Each row has a name. Each piece below is followed by the name of the row it came from, unless a question asks for something else. Each question is about the rows just above it.

Columns, left to right: G D M B U
j_212: [144 147  92 166 133]
j_137: [129 158 108 104 180]
j_443: [180 107 129 157 104]
j_482: [145 146  72 112 133]
j_921: [ 92 147 166 132 144]
j_327: [107 104 129 180 158]
j_527: [ 70 170 133 164 121]
Which column holds [133 180 104 133 144] top down? : U
[180 104 107 158 129] is which row reordered? : j_327
[ 92 166 133 144 147] is which row reordered? : j_212
[132 144 166  92 147] is which row reordered? : j_921
Which column holds [144 129] top down? : G
[158 180 129 104 107] is which row reordered? : j_327

Columns, left to right: W J V L T Q F K
j_735: [136 142 127 136 139 127 123 128]
j_142: [128 126 124 124  99 131 154 128]
j_481: [128 127 136 128 102  90 127 112]
j_734: [128 138 128 110  94 113 104 128]
j_218: [136 142 136 128 127 128 123 139]
j_550: [104 128 113 138  94 110 127 128]
j_115: [134 128 110 132 138 128 120 129]
j_760: [129 119 146 114 130 122 123 132]
[139 123 128 127 128 136 142 136] is which row reordered? : j_218
Which column holds this, read top down? [102  94 127] : T
Which row holds these entries in another order? [138 113 128 110 104 127 128  94] : j_550
Which column holds this, read top down? [ 94 127  94] : T
Which row holds these entries in another order? [120 134 128 110 132 129 128 138] : j_115
[112 128] is in which column, read top down? : K

Columns, left to right: Z A X S Y R P N
j_780: [130 122  87 128 163 127 139 122]
j_508: [ 89 144 177 142 104 173 143 164]
j_879: [ 89 144 177 142 104 173 130 164]
j_591: [136 129  88 122 165 125 138 128]
j_681: [136 139 112 121 130 120 130 112]
j_606: [130 122  87 128 163 127 145 121]
j_350: [176 132 159 151 137  87  97 128]
j_551: [174 177 144 130  89 164 104 142]
j_193: [115 128 105  93 130 116 140 128]
j_349: [130 122  87 128 163 125 145 121]
j_782: [140 122 143 128 143 131 108 137]
j_643: [ 75  97 183 149 109 149 130 143]
[122 144] is in which column, read top down? : A
Which row holds these entries in another order? [130 177  89 164 173 144 142 104] : j_879
Put [ 88 165 138 128 122 129 136 125] back in order: which row is it? : j_591

Columns, left to right: sudor gonup sez nek loba reto
j_908: [ 92 101 100 148 100 104]
j_972: [157 153 174 112 160 150]
j_855: [ 86 141 167 172 156 103]
Which column holds this, read top down? [104 150] : reto
Put [104 100 148 100 101  92] back in order: which row is it? : j_908

Columns, left to right: niser Guno vum pilu fozo bap Vazo
j_413: [120 106  85  91 120 126  97]
j_274: [134 124  90 111 122 127  97]
j_329: [141 139  84 121 128 123  97]
j_821: [132 123  89 109 122 129  97]
j_589: [ 89  97 127 111 134 122 124]
j_911: [124 122  90 111 134 127  98]
Which column holds this, read top down? [123  97 122] : Guno
[ 97 123 128 121  84 139 141] is which row reordered? : j_329
[123  97] is in which column, read top down? : Guno
Which column holds this, read top down? [120 122 128] : fozo
Put [ 97 127 122 111  90 124 134] back in order: which row is it? : j_274
Which column holds [129 122] top down? : bap
[127 111  97  90 134 124 122] is which row reordered? : j_274

Columns, left to right: Masip kasik zivum bur
j_60: [111 141 145 161]
j_333: [114 143 122 159]
j_451: [130 144 185 141]
j_219: [125 110 119  80]
j_107: [129 138 111 100]
j_387: [143 137 110  75]
j_562: [115 120 121 117]
j_973: [148 136 121  92]
j_521: [131 144 141 185]
j_325: [107 121 134 164]
j_772: [185 130 142 144]
Which column holds this, read top down? [121 141] : zivum
Which column holds [110 138 137 120 136 144 121] top down? : kasik
Put [185 141 144 131] back in order: which row is it? : j_521
[130 141 144 185] is which row reordered? : j_451

Columns, left to right: sop bako Mav suk Tugu semu mavir
j_445: [110  97 122  83 130 127  99]
j_33: [142 132 133 125 117 171 121]
j_763: [132 119 108 127 107 180 130]
j_616: [110  84  97 130 127  99 122]
[ 97 132] is in which column, read top down? : bako
Put [ 84  97  99 110 122 127 130] back in order: which row is it? : j_616

Columns, left to right: varap fator niru rimed Fepo neb
j_506: [136 112  80 148 154 152]
j_78: [110 119 152 107 112 102]
j_839: [143 104  73 152 159 147]
j_271: [137 121  99 138 147 138]
j_659: [142 146 132 143 121 136]
Which column holds [102 147] top down? : neb
Which column holds this, read top down? [110 143 137 142] : varap
Which column holds this, read top down? [112 159] : Fepo

Columns, left to right: Lesa peme kiv mev lom Ded Zodu Dar vagov zav
j_494: [125 131 133 110 124 122 128 133 124 118]
j_867: [158 123 137 123 143 136 130 145 124 136]
j_578: [107 142 106 115 164 121 107  84 169  71]
j_807: [112 142 134 111 144 127 116 129 114 120]
j_745: [136 136 128 144 120 128 106 115 115 116]
j_623: [136 137 123 158 123 144 123 130 136 145]
j_743: [105 132 134 103 126 122 123 118 149 132]
j_372: [ 98 149 119 151 137 104 127 126 167 132]
j_705: [136 136 123 123 145 123 130 137 158 143]
j_541: [137 136 123 146 113 140 107 121 126  93]
j_377: [109 150 117 122 146 134 125 134 140 107]
[169 114 115 136 149] is in which column, read top down? : vagov
[123 145 123 130 137 158 143 136 136 123] is which row reordered? : j_705
The row with [158 123 137 123 143 136 130 145 124 136] is : j_867
[123 123 123 130 136 136 137 143 145 158] is which row reordered? : j_705
[151 123] is in which column, read top down? : mev

Columns, left to right: Vefez Gotid buto lega voru Gatu Dubev
j_422: [146 138 143 143 138 151 154]
j_707: [143 154 143 146 151 139 138]
j_564: [143 143 154 151 147 139 138]
Which row holds these entries in another order? [143 143 154 146 138 151 138] : j_422
Which row holds these entries in another order? [154 151 138 143 143 138 146] : j_422
[138 154] is in which column, read top down? : Gotid
Which column holds this, read top down? [143 154] : buto
[138 139 143 143 147 151 154] is which row reordered? : j_564
Which row holds these entries in another order? [138 139 151 146 143 154 143] : j_707

